[ 16 -37  61  16   6   2] ans = -37
[ 25 -36  32 -39  63 -22] ans = -36
[-66  45  -8 -38  14  71] ans = 45
[-63 -11  75 -10 -18 -13] ans = -11
[  0   2 -10  66  29  28] ans = 2
[ 25 -42 -41  52 -71  23] ans = -42
---
array([ 24, -21, -36,  62]) >> -21
array([-77,  31, -21,  57]) >> 31
array([-21, -32,  85,  45]) >> -32
array([ 74, -80,   3,  34]) >> -80
array([ 31, -41, -28, -66]) >> -41
array([-35,  -8,   3, -71]) >> -8
---
[[  7 -44 -32 -55 -60]
 [-48 -46 -21 -64 -37]] -> -46

[-78 -11   8 -42  45] -> -11

[[ 47  80 -12  69  57]
 [ 38 -35  64  -7  40]
 [ 53 -50  13  -5  24]] -> -50

[[ 72  10 -16  58  48]
 [ 19   9 -35  -8 -24]] -> 9

[ 18 -63  29 -24   4] -> -63

[ -3  12 -61  18  19] -> 12

[ 7 25 66 -6 74] -> 25

[-19  17 -43  78  59] -> 17
---
25,-24,38,-19,6,-28 → 25, -28

20,45,33,86,31
70,57,68,27,45
92,82,94,52,98
→ 20, 98

79,14,37,42 → 79, 42

45,57,21,68,45,43,86
25,80,77,58,92,33,92
→ 45, 92

-45,11,31,49,-32 → -45, -32

0,1,6,7,5 → 0, 5

9,76,8,35,13,62
4,83,10,40,27,56
→ 9, 56

146,175,134,128,235,148
184,57,193,46,222,148
→ 146, 148

120,91,5,135,140,197 → 120, 197

1937,1625,7739,7000,1528
1962,7717,2266,7774,7948
7845,7740,5435,1850,7874
→ 1937, 7874
---
[36, 58, 33, 77, 73, 25] --> 25
[73, 17, 99, 56] --> 56
[28, 26, 21, 80] --> 80
[23, 1, -7, -27, 8, 30] --> 30
[4625, 9921, 4430, 4945, 3186, 2557] --> 2557
[180, 9, 211, 39, 141, 143] --> 143
[-45, -49, -36, 34, -27, 28, 39] --> 39
[0, 46, 89, 38, 52, 67, 24] --> 24
[120, 142, 197, 94, 130, 10] --> 10
[866, 387, 692, 76, 433, 510, 639] --> 639
---
74,48,-33,-21,2,73: -33

38,31,46,16,33,38
41,30,39,17,18,37
30,31,18,63,9,50
: 46

11,-19,-10,-4,15,2,-10
-4,-64,-2,-39,-6,35,-12
-9,-23,14,-47,-23,35,-21
: -10

-28,-43,51,-82,55,-67,40: 51

-8,86,29,50: 29

-7,56,47,25,-62,85,-43: 47

3,65,58,81,13: 58
---
[-62  52  -2  65 -27  73] Out: 52

[[ 37 -61  11  -6  32 -23 -61]
 [-53  57 -16  -7 -33  11  51]] Out: 37

[ 71 -44 -41  19  30 -73] Out: 19

[[ 21  16  15   5  25]
 [-24  37 -75  -2  30]] Out: 25

[ 62  38  57  23  34 -17  39] Out: 39

[[ -3  -5  26 -35]
 [ 29 -31 -53 -42]
 [-15 -14 -45 -65]] Out: -3
---
[[176 213  22 115 176 165]
 [112 104 157 142 107 144]] Out: 213

[130 395 902 845] Out: 395

[[ 8 27 87 66 84 28 88]
 [37 28 81 74 64 32 64]
 [85 73 22 78 85 42 42]] Out: 27

[[7226 5316 2691 7045 5785 4651]
 [7073 3625 3330 3033 6150 3544]
 [5517 7918 9412 4100 2976 7599]] Out: 5316

[  4 -39  -5  38   8 -37 -18] Out: -39

[[3 9 9 1]
 [9 5 8 5]] Out: 9

[ 424  940  597 -543] Out: 940

[-640  -69  846 -726] Out: -69
---
[[ 16  -1  61 -28 -32]
 [-14  42 -37 -48  24]
 [ 14 -11  48 -32 -24]] ⇒ -32, 14

[[-42 -24  -5 -64 -22   0 -14]
 [-44 -16   0 -36 -22   6 -11]
 [ 17 -10  -5  10  30  -3  -5]] ⇒ -14, 17

[[-26 -34  72 -81 -55  10]
 [ 13   1 -10  13   9  -1]
 [-27 -30  66 -74 -49  -2]] ⇒ 10, -27

[-54   2 -22  85  63 -47   0] ⇒ 0, -54

[[ -4  -6 -23  55 -50   5]
 [ 18 -31  45 -68 -29 -26]] ⇒ 5, 18

[ 66  22 -35  -7] ⇒ -7, 66

[-10 -72  44  68 -46  58] ⇒ 58, -10

[[ 12 -21   4  17  22]
 [-22  41  73 -39  -2]
 [ 58   3  10  -2  35]] ⇒ 22, 58

[ 28 -11 -73 -37] ⇒ -37, 28
---
[ 1 80 79  4 69] Answer: 79, 80

[ 32  82 206 125  20  40 170] Answer: 125, 206

[-47  -2 -49   4 -13  29  25] Answer: 4, 29

[ 36 222  13  27  43 169  34] Answer: 27, 222

[74 25 52 93 13] Answer: 52, 93

[5978 4482 2140 9081 8899 6175 6642] Answer: 9081, 9081

[209 163  35 138  89  66  93] Answer: 138, 209

[[856 139 715 484  59 718 153]
 [ 32 734 490 537 761 480 724]
 [130 348 549 262 255 904 358]] Answer: 537, 904

[ 565  232 -545  639 -146  399  805] Answer: 639, 805

[ 438 -644  217   84 -497  816  586] Answer: 84, 816
